Below is a small trained network, with its code and all its weights. Each question gives an input and a class and asks what happens when units are switched off, that is, made to give their printed mean instead of their output.

import numpy as np


def w(rows, s, z=0):
    codes = np.array(rows[::2]) - 128.0
    scale = np.full(codes.shape[1], s)
    scale[-1] = z or s
    return codes * scale


def f(y):
    return np.maximum(y, 0)


def log_softmax(a):
    a = a - a.max(-1, keepdims=True)
    return a - np.log(np.exp(a).sum(-1, keepdims=True))


def net(x, mask):
    res = np.array(x, float).reshape(1, 6) / 4 @ E
    y = f(res @ A[0][:, :-1].T + A[0][:, -1])
    res = res + np.where(mask, y, B[0][:, -1]) @ B[0][:, :-1]
    return log_softmax(res[-1] @ U[:, :-1].T + U[:, -1])


A, B = {}, {}
E = w([
[176,92,188,187,124,107,125,162],'x0',
[178,99,66,93,76,6,105,226],'x1',
[173,142,136,121,157,171,157,179],'x2',
[116,125,144,255,29,139,102,137],'x3',
[108,62,228,78,3,78,217,144],'x4',
[133,122,118,84,175,126,156,135],'x5',
],0.0081)
A[0] = w([
[173,109,55,136,115,44,158,179,4],'N0',
[166,95,191,126,217,112,168,148,118],'N1',
[110,104,253,109,86,120,226,221,98],'N2',
[228,99,47,215,237,149,23,139,94],'N3',
[118,103,112,128,115,54,55,240,56],'N4',
[199,160,84,92,121,73,105,239,86],'N5',
[169,96,251,146,176,233,141,26,32],'N6',
],0.0072,0.0041)
B[0] = w([
[59,56,170,181,222,222,61,60,179],'N0',
[145,166,83,63,65,48,138,152,178],'N1',
[145,101,42,44,90,192,89,80,247],'N2',
[218,2,106,52,92,111,88,8,255],'N3',
[34,186,138,129,224,63,107,94,195],'N4',
[50,146,114,166,197,83,42,187,203],'N5',
[14,183,140,131,209,134,78,210,235],'N6',
],0.0082,0.0083)
U = w([
[66,215,113,239,200,145,87,130,61],'0',
[215,192,87,167,65,121,119,74,238],'1',
[237,96,73,98,17,176,114,3,1],'2',
],0.0053,0.0059)

Each question gives the input, the list of numbers given to net, and the class t.
The units are the neurons (one row each of A and B). Each row of codes is followed by its name. A weight is (code - 128) times the scale printed after its matrix; where a second scale follows, it is the last column's (A, B and U).
mask holds one flag per neuron, in row order. A switched-off neuron (its flag False) gives its mean, the last column of its row in B, instead of its output. The means were averaged over made-up inputs and are rounded, as every weight is.
A unit's drop is (log p(t) with every unit on - log p(t) with that unit switched off) / (log p(t) with every unit on - log p(t) with every unit switched off).
unit that matters most: the unit with the biggest drop
top k neurons: the k neurons with the biggest drops, biggest first
drop of u: that unit's drop, to one decimal
input [4,4,1,3,-5,7], class 2: top neuron -> [N3]
input [7,7,7,8,1,6], class 0: top 2 neurons -> [N5, N4]
input [-7,7,-5,-5,7,5], class 0: top 3 neurons -> [N3, N5, N0]
input [-8,3,-1,-7,3,6], class 0: top 2 neurons -> [N3, N2]
input [4,1,0,-3,-5,6], class 2: top 3 neurons -> [N3, N6, N4]
input [4,7,6,-4,7,-8], class 0: top 3 neurons -> [N5, N4, N3]
input [3,5,-2,3,-6,7], class 2: top 2 neurons -> [N3, N6]
input [1,-7,-5,-7,7,-6], class 0: top 2 neurons -> [N6, N3]
input [-4,5,1,-8,0,4], class 0: top 2 neurons -> [N5, N3]
input [3,-3,-4,4,-5,0], class 2: top 3 neurons -> [N3, N5, N4]
input [6,5,4,3,0,4], class 0: top 3 neurons -> [N5, N4, N0]
input [5,5,-1,-6,0,7], class 0: drop of N2 -> 0.0
input [4,8,0,3,-2,-5], class 0: drop of N5 -> 0.1
input [4,6,4,-2,-1,8], class 0: unit that matters most -> N5
input [7,1,-3,-2,-7,-8], class 2: drop of N3 -> 0.8
